Rows, each with roughly how far along a hidden order it lies (0 to 10):
0.34; 1.84; -2.09; 5.97; -1.28; 0.65; -3.50; -2.00; 0.39; -0.30; -3.18; 1.85; -1.00; -1.07; 0.47; 0.78 : 2
-0.51; -1.35; 1.80; -5.01; 1.43; -1.31; 3.74; -1.59; -0.25; 0.02; -1.35; -0.09; 1.92; -2.49; -1.31; -0.53 : 7
-1.37; 1.29; -1.08; 9.99; -4.00; 1.11; -1.95; -2.59; -1.39; -0.80; -0.88; -0.86; -0.15; -3.33; 3.01; -0.76 : 0
0.13; 3.66; -0.05; 0.70; 1.72; 0.26; -0.21; 0.46; 1.05; -0.16; -1.93; 0.00; -1.19; 3.80; 0.92; -0.10 : 5
-0.58; -0.84; -1.37; 6.20; 1.27; -0.62; -4.88; -0.60; 0.61; -0.56; -0.29; 0.18; 1.04; 0.33; -5.36; 1.02 : 3
0.38; 0.63; 0.28; 1.65; 2.17; -0.58; -0.80; 0.02; 0.95; -0.24; -1.62; 0.54; 0.41; -0.08; -2.40; 0.65 : 6
-0.90; 1.79; -1.81; 1.50; -3.34; 0.04; -2.98; -0.48; 0.23; 0.61; 5.60; -2.65; -1.54; 6.07; 1.54; -0.39 : 1
1.55; 0.95; 0.45; -1.43; -0.79; 0.25; 1.91; 1.68; -0.76; 0.09; 2.41; -0.55; 0.82; 2.30; 0.20; -0.18 : 4
-0.67; 4.92; -2.77; 4.55; -1.26; -0.53; -3.73; -1.14; 1.48; -0.97; -0.68; 0.71; -0.68; -0.38; 0.09; -1.12 : 3
-1.97; 0.86; -2.19; -0.14; 0.54; 0.71; 1.23; -0.25; 0.47; -1.54; -3.14; 2.31; 3.02; 3.04; -2.88; -0.03 : 4
-0.10; 0.24; -0.71; 1.82; -1.31; 0.53; -1.85; -1.81; -0.42; -0.25; -1.98; 0.19; 0.67; -0.68; -0.95; 0.44 : 2
-0.94; -0.94; 0.69; -1.39; 1.94; 1.32; 0.68; 2.16; -0.85; -0.77; -2.88; -0.51; 0.08; -2.30; 0.99; -0.31 : 3
1.84; -3.65; 2.39; -2.37; 1.20; -0.68; 2.43; -0.88; 0.77; 1.25; 1.77; 1.60; 0.38; 1.36; -0.82; 0.55 : 10
-2.30; 4.31; -2.55; 2.84; -1.23; -0.62; -3.89; -2.97; 1.25; -0.75; -1.14; -1.40; -1.69; 1.60; 1.16; -1.03 : 2
-0.63; -0.52; -0.60; 3.09; -3.72; -0.76; -4.68; -4.28; -0.50; -0.46; -0.45; 1.39; 1.99; -3.68; -2.13; 0.74 : 1
1.43; 1.83; 0.80; -2.59; 1.05; -2.61; 4.15; 0.48; 1.35; 0.07; 2.49; 1.41; -0.13; -0.44; -0.29; -0.81 : 10
-0.75; 1.77; -0.61; 2.64; 0.74; -1.75; -1.91; -1.02; 1.28; -0.93; -2.31; 0.38; 1.18; -1.41; -3.60; 0.15 : 5
2.12; -3.84; 1.63; -1.67; 0.14; 0.32; 3.09; 1.67; -0.20; 1.58; 2.91; 1.90; -0.80; 1.67; 1.65; 0.38 : 9
-0.43; 0.35; -0.54; 1.05; 0.15; -0.78; 0.69; -0.11; 0.16; -0.56; -1.29; 1.45; -0.13; -3.81; 0.28; -0.41 : 4
0.59; -2.39; 0.79; -1.40; -1.12; 0.81; 0.70; -2.07; -0.61; 1.30; 0.84; -0.01; 0.16; 1.59; 0.53; 0.29 : 5
-2.27; 1.62; -1.23; 0.63; -0.02; -0.02; -1.14; -2.20; -0.14; -0.73; -3.52; -0.82; 0.22; -2.37; -0.24; -0.25 : 2
-0.35; 0.87; -2.06; 3.47; -2.75; -1.10; -0.75; -0.12; -0.02; -1.48; 0.13; 1.70; -0.02; -5.42; 1.12; -0.44 : 3
-1.67; 1.51; -1.20; 2.17; -0.51; -0.79; -2.38; -1.76; 0.13; -1.22; -1.41; -0.39; 0.48; -1.15; -0.72; -0.41 : 2

New part:
2.59; 0.74; 3.11; 0.77; 0.23; -0.11; -0.44; -2.07; -0.26; -0.12; 3.04; 0.14; -0.31; -1.57; 0.63; -0.97; -0.04; 0.28; -1.03; 0.26; 1.79; 0.70; 0.16; 0.38; 3.02; 3.48; -2.39; 0.95; 0.06; -1.77; -0.11; 0.39; -0.69; 1.14; -1.47; -0.16; 1.92; 2.18; 0.93; 0.95; -0.76; -1.53; 1.02 : 6
1.06; 0.85; -4.90; -0.14; -0.34; 0.10; -0.98; 0.98; -1.14; -0.06; -2.50; -0.23; -0.43; 0.92; -0.74; 1.92; -0.49; 0.32; -1.17; -0.12; 0.68; -0.71; 0.62; -0.43; 1.00; -0.96; 4.61; -0.75; -0.80; 6.13; -0.60; 0.86; 0.37; -1.79; 0.41; 0.35; -1.01; 0.48; -1.11; -0.61; 0.01; -0.17; -0.63 : 1
2.78; 0.04; 4.03; 1.36; 0.24; -0.08; 0.80; -1.23; 0.55; -0.12; 1.98; 0.16; -0.37; -1.22; 0.72; -1.70; 0.59; -0.26; 0.71; 0.13; 0.93; 1.23; -0.36; 0.52; 0.97; 1.74; -2.45; 0.36; 0.42; -6.79; 0.28; 0.05; -0.43; 3.15; -0.86; -0.44; 2.33; 1.60; 0.02; 0.91; -0.69; -0.40; 1.03 : 10
0.39; 0.42; -3.42; 0.61; -0.34; -0.04; 0.54; 0.52; -1.12; -0.06; -1.78; -0.13; -0.73; 0.63; -0.01; 0.23; 0.77; -0.87; 0.78; -0.19; 0.95; 0.19; 0.01; 0.23; -0.39; 0.38; 0.21; -1.98; 0.29; -1.48; -0.20; 1.04; 0.03; 0.31; 1.73; -0.45; 2.18; 1.24; -2.35; -0.03; -0.21; 1.77; -0.69 : 5
1.79; 1.44; -2.09; -0.43; -0.06; -0.11; -1.11; -1.87; -1.54; -0.04; -2.58; -0.07; -0.81; 0.59; -0.79; 0.89; -0.65; 0.84; -0.30; 0.17; 1.45; -0.30; 0.36; -0.29; 1.73; -0.60; 4.38; 1.09; -0.70; 2.94; -0.73; 0.40; 0.24; -0.90; -1.83; 0.50; 0.96; 1.44; -0.53; 0.04; -0.31; 0.70; -0.76 : 3
1.10; 0.02; 2.11; 1.19; -0.10; 0.01; 0.85; 0.42; 0.01; -0.11; 1.18; 0.02; -0.19; -0.88; 0.70; -0.65; 0.82; -0.86; -0.25; -0.09; 0.61; 1.17; -0.13; 0.49; 0.70; 2.53; -1.91; -1.45; 0.54; -4.79; 0.12; 0.79; -0.45; 1.94; 1.02; -0.79; 2.39; 1.33; -1.05; 0.53; -0.45; -0.20; 0.48 : 7
1.57; -0.14; 3.36; 1.27; 0.19; -0.07; 0.93; -0.61; 0.23; -0.13; 1.96; 0.18; -0.18; -1.33; 1.08; -1.59; 0.63; -0.30; 0.66; 0.14; 0.66; 1.28; -0.26; 0.55; 1.18; 1.41; -2.89; 0.19; 0.48; -6.62; 0.09; 0.10; -0.45; 3.09; -1.21; -0.57; 2.82; 1.74; 0.05; 0.96; -0.71; -0.13; 0.93 : 10
0.26; 0.89; -4.29; -0.23; -0.21; -0.08; -0.24; 0.01; -1.47; -0.05; -3.03; -0.09; -0.85; 1.10; -0.40; 0.68; 0.12; -0.16; 0.88; -0.12; 1.03; -0.22; 0.23; -0.05; -0.04; -0.46; 2.30; -0.62; -0.22; 0.79; -0.51; 0.72; 0.32; -0.46; 0.31; -0.05; 1.14; 1.00; -2.64; -0.12; -0.20; 2.10; -0.85 : 4
-0.01; 0.57; -7.47; -0.24; -0.62; 0.17; -0.18; 3.06; -1.39; -0.04; -4.03; -0.35; -0.34; 0.40; -1.25; 2.15; 0.05; -0.57; -0.78; -0.34; 0.27; -0.83; 0.59; -0.34; -0.64; -1.85; 2.80; -2.99; -0.51; 6.27; -0.54; 1.36; 0.66; -1.87; 2.56; -0.05; -1.21; -0.64; -3.25; -0.89; 0.07; 0.66; -1.31 : 0
0.46; 0.75; -6.66; -0.34; -0.51; 0.15; -0.39; 1.89; -1.40; -0.07; -3.42; -0.31; -0.60; 1.41; -0.80; 2.07; -0.14; -0.19; -0.92; -0.25; 0.43; -0.57; 0.48; -0.34; -0.20; -1.24; 5.06; -1.98; -0.59; 8.85; -0.50; 1.37; 0.52; -1.76; 2.51; 0.08; -0.86; 0.36; -2.59; -0.79; -0.11; 0.58; -0.68 : 1
